Below is a small trained network, with its code and all its weights. Each question gives an input and a target symbol and asks what happens when units are switched off, that is, made to give their printed mean instead of their output.

import numpy as np


def w(rows, s, z=0):
    codes = np.array(rows[::2]) - 128.0
    scale = np.full(codes.shape[1], s)
    scale[-1] = z or s
    return codes * scale


def f(y):
    return y / 2 * (1 + np.tanh(0.7978845608 * (y + 0.044715 * y**3)))


def softmax(a):
    e = np.exp(a - a.max(-1, keepdims=True))
    return e / e.sum(-1, keepdims=True)


def log_softmax(a):
    a = a - a.max(-1, keepdims=True)
    return a - np.log(np.exp(a).sum(-1, keepdims=True))


def net(x, mask):
    ids = ['αβγδημπτ'.index(c) for c in x.split()]
    T = len(ids)
    res = E[ids] + P[:T]
    r = res
    for j in range(2):
        rows = slice(3 * j, 3 * j + 3)
        q, k, v = (r @ M[0][rows].T for M in (Q, K, V))
        z = softmax(np.where(np.tri(T) > 0, q @ k.T / 3**0.5, -1e9)) @ v
        o = O[0][rows]
        res = res + np.where(mask[j], z, o[:, -1]) @ o[:, :-1]
    y = f(res @ A[0][:, :-1].T + A[0][:, -1])
    res = res + np.where(mask[2:14], y, B[0][:, -1]) @ B[0][:, :-1]
    return log_softmax(res[-1] @ U[:, :-1].T + U[:, -1])


Q, K, V, O, A, B = {}, {}, {}, {}, {}, {}
E = w([
[106,57,156,190,84],'α',
[139,90,103,102,65],'β',
[34,253,91,113,62],'γ',
[89,43,70,141,146],'δ',
[153,94,60,42,103],'η',
[177,91,97,70,96],'μ',
[64,183,85,121,104],'π',
[217,224,134,152,177],'τ',
],0.019)
P = w([
[79,166,62,196,122],'0',
[100,77,211,111,176],'1',
[221,99,82,85,122],'2',
[61,90,138,53,156],'3',
[218,94,88,116,134],'4',
[10,93,111,73,162],'5',
],0.012)
Q[0] = w([
[142,63,98,77,155],'head 1',
[124,91,98,149,235],'head 1',
[181,141,66,169,69],'head 1',
[90,99,160,106,188],'head 2',
[92,120,230,135,199],'head 2',
[76,110,254,64,148],'head 2',
],0.014)
K[0] = w([
[148,64,64,120,123],'head 1',
[167,114,113,176,212],'head 1',
[198,140,172,114,72],'head 1',
[81,110,175,103,150],'head 2',
[137,145,236,73,142],'head 2',
[139,98,192,1,152],'head 2',
],0.013)
V[0] = w([
[165,130,83,181,162],'head 1',
[79,82,132,168,176],'head 1',
[89,121,140,44,206],'head 1',
[94,128,69,161,255],'head 2',
[238,91,59,32,130],'head 2',
[196,185,65,151,203],'head 2',
],0.013)
O[0] = w([
[88,172,114,114,51,191],'head 1',
[196,157,157,89,136,182],'head 1',
[141,121,209,195,133,148],'head 1',
[141,49,130,126,10,253],'head 2',
[2,159,167,241,111,138],'head 2',
[153,194,186,152,26,79],'head 2',
],0.0093,0.0049)
A[0] = w([
[200,171,164,145,77,237],'neuron 1',
[89,124,247,97,177,150],'neuron 2',
[110,172,70,159,156,237],'neuron 3',
[93,113,225,67,88,193],'neuron 4',
[219,189,215,168,168,183],'neuron 5',
[115,126,171,118,195,31],'neuron 6',
[98,156,206,111,82,4],'neuron 7',
[124,119,116,195,49,51],'neuron 8',
[57,155,111,137,115,55],'neuron 9',
[110,91,146,201,116,79],'neuron 10',
[217,118,186,148,133,17],'neuron 11',
[154,114,140,52,151,61],'neuron 12',
],0.012,0.0036)
B[0] = w([
[99,51,69,155,123,228],'neuron 1',
[251,155,77,131,174,200],'neuron 2',
[58,103,156,142,132,200],'neuron 3',
[163,173,80,149,230,205],'neuron 4',
[139,114,175,75,161,159],'neuron 5',
[142,169,154,122,67,162],'neuron 6',
[64,106,37,112,110,182],'neuron 7',
[179,176,240,150,181,254],'neuron 8',
[205,83,142,91,132,216],'neuron 9',
[47,164,100,61,91,191],'neuron 10',
[93,230,144,108,83,159],'neuron 11',
[71,198,158,172,142,226],'neuron 12',
],0.013,0.0095)
U = w([
[190,190,132,35,255,153],'α',
[41,41,114,111,229,253],'β',
[121,247,105,74,70,28],'γ',
[235,99,190,57,72,160],'δ',
[89,165,205,106,112,93],'η',
[88,143,199,132,126,106],'μ',
[140,153,81,34,32,71],'π',
[135,193,109,232,119,85],'τ',
],0.0054,0.0039)

Each question gives the input, a string of symbols that net reads in full, and the target symbol t.
The units are the heads (3 rows each of Q, K, V and O) and the neurons (one row each of A and B). Each row of codes is followed by its name. A weight is (code - 128) times the scale printed after its matrix; where a second scale follows, it is the last column's (O, A, B and U).
mask holds one flag per unit, heads first, then neurons. A switched-off unit (its flag False) gives its mean, the last column of its rows in O or B, instead of its output. The means were averaged over made-up inputs and are rounded, as every weight is.
A unit's drop is (log p(t) with every unit on - log p(t) with that unit switched off) / (log p(t) with every unit on - log p(t) with every unit switched off).
The circuit of an input: a set's keep is (log p(t) with only the set's units on - log p(t) with every unit switched off) / (log p(t) with every unit on - log p(t) with every unit switched off). Starting from the 12 units with the biggest drops (on a tie, the unit counted first), units are removed one at a time, each time the one whose removal leaves the highest keep (on an exact tie, the one counted first), for as long as the keep stays at least 0.8.
units of the circuit, in order: the units of the circuit, biggest drop first
unit that matters most: the unit with the biggest drop
top k neurons: the k neurons with the biggest drops, biggest first
heads that matter: for each layer, one digit per head in row order, 1 if its drop is at least 0.15 and else 0, layers parted by /
drop when u is switched off: that unit's drop, to one decimal
input β δ β β γ, target β: heads that matter -> 11
input π δ β δ δ α, target α: units of the circuit, in order -> (head 1; neuron 4)
input π μ δ δ μ, target π: units of the circuit, in order -> (head 2; neuron 8; neuron 11)
input η μ δ, target η: units of the circuit, in order -> (head 2; neuron 8; neuron 10)
input γ τ β, target γ: units of the circuit, in order -> (neuron 12; head 2; neuron 11)
input μ η τ η β, target μ: units of the circuit, in order -> (head 2; neuron 2)
input β τ γ δ β τ, target β: units of the circuit, in order -> (neuron 1; neuron 7; head 2; neuron 5)
input γ δ α δ π, target γ: top 2 neurons -> (neuron 12; neuron 8)
input γ β δ, target γ: units of the circuit, in order -> (head 2; neuron 12; neuron 11; neuron 8)
input τ γ δ β η, target τ: units of the circuit, in order -> (head 2; neuron 1; neuron 4; neuron 9)
input δ α π β α, target δ: units of the circuit, in order -> (head 2)
input τ τ τ μ τ β, target α: units of the circuit, in order -> (neuron 2; head 1; neuron 1; head 2)
input η α δ τ τ β, target α: top 3 neurons -> (neuron 4; neuron 1; neuron 9)
input γ γ π, target γ: top 4 neurons -> (neuron 12; neuron 11; neuron 8; neuron 4)
input τ β β μ π γ, target α: top 4 neurons -> (neuron 2; neuron 9; neuron 1; neuron 6)
input η δ δ μ δ α, target α: unit that matters most -> neuron 2
input π β δ, target π: units of the circuit, in order -> (head 2; neuron 8)
input η γ β, target η: top 3 neurons -> (neuron 8; neuron 10; neuron 2)
input η β μ π τ δ, target α: top 3 neurons -> (neuron 2; neuron 1; neuron 3)
input μ π τ, target μ: top 2 neurons -> (neuron 8; neuron 3)
input τ δ α, target τ: top 3 neurons -> (neuron 8; neuron 1; neuron 4)
input δ γ η γ π, target δ: top 2 neurons -> (neuron 12; neuron 8)
input π η π γ γ, target π: top 3 neurons -> (neuron 8; neuron 1; neuron 4)
input τ δ δ β π, target τ: top neuron -> (neuron 8)
input η α μ δ η, target η: top 2 neurons -> (neuron 8; neuron 10)
input τ δ β δ β, target τ: drop when neuron 1 is switched off -> 0.4
input η β μ, target η: drop when neuron 8 is switched off -> 0.3
input π δ τ τ η, target π: drop when head 2 is switched off -> 0.7
input μ β μ β β, target μ: drop when neuron 8 is switched off -> 0.2
